Here is a tiny trained network, its code and every weight. The questions are about switching its units off for an input and a target symbol, where a switched-off unit gives its printed mean instead of its output.

import numpy as np


def w(rows, s, z=0):
    codes = np.array(rows[::2]) - 128.0
    scale = np.full(codes.shape[1], s)
    scale[-1] = z or s
    return codes * scale


def f(y):
    return y / 2 * (1 + np.tanh(0.7978845608 * (y + 0.044715 * y**3)))


def softmax(a):
    e = np.exp(a - a.max(-1, keepdims=True))
    return e / e.sum(-1, keepdims=True)


def log_softmax(a):
    a = a - a.max(-1, keepdims=True)
    return a - np.log(np.exp(a).sum(-1, keepdims=True))


def net(x, mask):
    ids = ['αζηθλμψ'.index(c) for c in x.split()]
    T = len(ids)
    res = E[ids] + P[:T]
    r = res
    for j in range(2):
        rows = slice(2 * j, 2 * j + 2)
        q, k, v = (r @ M[0][rows].T for M in (Q, K, V))
        z = softmax(np.where(np.tri(T) > 0, q @ k.T / 2**0.5, -1e9)) @ v
        o = O[0][rows]
        res = res + np.where(mask[j], z, o[:, -1]) @ o[:, :-1]
    y = f(res @ A[0][:, :-1].T + A[0][:, -1])
    res = res + np.where(mask[2:6], y, B[0][:, -1]) @ B[0][:, :-1]
    return log_softmax(res[-1] @ U[:, :-1].T + U[:, -1])


Q, K, V, O, A, B = {}, {}, {}, {}, {}, {}
E = w([
[27,157,175,136,41,57,224,150,65,139,217,120],'α',
[78,244,91,231,29,93,66,103,125,56,86,169],'ζ',
[95,163,148,96,29,119,58,88,178,121,152,206],'η',
[191,222,187,169,100,46,70,155,127,159,93,247],'θ',
[97,195,153,221,79,190,160,183,202,113,124,186],'λ',
[143,49,193,68,108,126,137,195,223,40,134,171],'μ',
[59,89,140,166,126,58,97,168,241,209,117,106],'ψ',
],0.011)
P = w([
[219,128,165,175,37,212,91,45,198,166,123,210],'0',
[230,122,172,200,56,186,61,61,169,167,130,163],'1',
[193,90,173,216,72,152,71,88,185,161,142,160],'2',
[151,95,178,216,91,134,85,105,134,148,109,186],'3',
[131,105,181,196,105,136,91,131,148,144,111,177],'4',
[111,153,190,153,106,120,71,152,180,130,131,128],'5',
[87,145,179,145,134,123,96,166,160,127,122,143],'6',
[75,179,180,108,105,129,117,202,183,110,108,118],'7',
[74,161,166,116,139,109,137,204,150,113,108,120],'8',
[68,153,167,98,147,96,144,232,145,107,101,119],'9',
[65,142,164,131,197,70,162,235,124,98,111,96],'10',
[73,156,149,106,190,66,172,246,120,104,107,73],'11',
[83,186,153,122,203,28,207,253,94,71,91,66],'12',
],0.0056)
Q[0] = w([
[130,29,58,86,243,183,152,95,134,177,119,20],'h0',
[80,158,223,180,81,59,142,211,196,131,112,133],'h0',
[225,32,83,108,203,238,229,53,111,132,158,55],'h1',
[149,83,2,36,221,185,117,5,26,207,109,15],'h1',
],0.0089)
K[0] = w([
[124,90,195,129,33,155,83,3,152,167,132,164],'h0',
[115,104,27,95,192,115,112,182,129,84,48,92],'h0',
[149,73,72,154,115,132,37,47,231,111,73,161],'h1',
[215,158,81,187,91,191,12,47,197,91,15,230],'h1',
],0.0078)
V[0] = w([
[168,37,140,104,169,236,175,198,199,36,127,128],'h0',
[239,200,109,159,136,134,148,134,99,28,130,223],'h0',
[180,116,201,76,199,93,93,212,169,227,54,171],'h1',
[90,225,92,255,109,130,186,132,152,210,123,114],'h1',
],0.0069)
O[0] = w([
[143,1,206,104,139,173,61,141,58,49,128,87,109],'h0',
[114,193,182,54,114,109,112,188,83,98,146,146,159],'h0',
[197,133,198,170,59,13,175,98,135,109,128,118,143],'h1',
[66,105,165,92,163,159,167,53,137,156,73,39,254],'h1',
],0.0095,0.0064)
A[0] = w([
[124,145,55,200,121,89,186,151,240,204,160,173,1],'n0',
[159,78,51,125,148,167,88,3,174,164,94,104,95],'n1',
[246,93,216,180,54,38,148,52,138,92,118,119,140],'n2',
[129,193,183,194,72,11,124,131,123,75,46,118,54],'n3',
],0.0058,0.0021)
B[0] = w([
[183,147,69,126,84,116,113,190,114,83,202,188,193],'n0',
[111,117,202,58,139,162,82,229,68,82,149,36,146],'n1',
[62,121,2,126,192,149,146,72,172,2,149,82,252],'n2',
[187,81,169,136,193,156,189,149,77,231,188,48,254],'n3',
],0.0066,0.0098)
U = w([
[148,119,129,97,131,142,101,84,146,119,141,120,3],'α',
[68,168,64,127,174,112,119,165,129,82,72,139,75],'ζ',
[170,106,133,168,72,78,94,128,167,137,84,194,206],'η',
[141,132,137,85,94,119,191,143,106,135,184,147,87],'θ',
[126,101,255,136,136,117,131,101,130,146,56,88,198],'λ',
[153,84,161,179,96,118,76,197,80,94,154,118,161],'μ',
[142,67,73,195,179,150,139,50,202,123,65,118,157],'ψ',
],0.0073,0.0047)

Each question gives the input, a string of symbols that net reads in full, and the target symbol t.
The units are the heads (2 rows each of Q, K, V and O) and the neurons (one row each of A and B). Each row of codes is followed by its name. A weight is (code - 128) times the scale printed after its matrix; where a second scale follows, it is the last column's (O, A, B and U).
mask holds one flag per unit, heads first, then neurons. A switched-off unit (its flag False) gives its mean, the last column of its rows in O or B, instead of its output. The means were averaged over made-up inputs and are rounded, as every weight is.
A unit's drop is (log p(t) with every unit on - log p(t) with that unit switched off) / (log p(t) with every unit on - log p(t) with every unit switched off).
The circuit of an input: a set's keep is (log p(t) with only the set's units on - log p(t) with every unit switched off) / (log p(t) with every unit on - log p(t) with every unit switched off). Starting from all 6 units, units are removed one at a time, each time the one whose removal leaves the highest keep (on an exact tie, the one counted first), for as long as the keep stays at least 0.8.
circuit, biggest first: the units of the circuit, biggest drop first
k most important neurons: the k neurons with the biggest drops, biggest first
heads that matter: for each layer, one digit per head in row order, 1 if its drop is at least 0.15 and else 0, layers parted by /
drop of u: that unit's drop, to one decimal
input λ ζ ψ θ μ θ θ ζ θ η μ θ ψ, target ψ: circuit, biggest first -> h1, n2, h0
input η λ λ λ ζ θ λ θ θ λ θ, target λ: circuit, biggest first -> n0, h1
input η θ ζ λ ζ θ θ θ ψ λ ψ ζ, target ψ: circuit, biggest first -> h1, h0, n2
input θ ζ θ λ θ λ θ ζ, target λ: circuit, biggest first -> h1, n2
input θ θ η ψ ζ α ψ, target ζ: 2 most important neurons -> n3, n1
input η θ θ λ ζ μ μ θ η, target μ: circuit, biggest first -> h1, h0
input μ θ η λ θ η, target λ: circuit, biggest first -> n0, n2
input λ λ λ θ λ θ θ μ θ ζ, target μ: circuit, biggest first -> h1, n3
input λ θ ζ, target λ: circuit, biggest first -> h1, n2, n0
input ψ θ θ, target ψ: circuit, biggest first -> n2, h1
input μ ζ ζ λ, target λ: circuit, biggest first -> h0, n0
input λ λ θ θ η ψ ζ η λ θ η λ, target λ: heads that matter -> 01
input θ θ θ θ ψ θ θ ψ λ, target ψ: heads that matter -> 11
input λ η ζ θ ζ, target θ: circuit, biggest first -> h0, n3, h1
input λ μ λ ψ μ η α, target λ: heads that matter -> 10
input μ λ η ζ η ζ ψ λ θ θ λ η, target λ: heads that matter -> 01
input θ θ η θ ζ θ λ ζ ψ μ, target ψ: 3 most important neurons -> n2, n0, n1
input η ζ η, target η: 3 most important neurons -> n2, n3, n1
input ζ η θ η, target θ: 2 most important neurons -> n3, n0
input ζ ζ ζ ψ ζ ψ θ η, target ψ: drop of h1 -> 1.3
input λ ζ ψ ψ μ ψ ζ, target ψ: drop of h0 -> 0.3
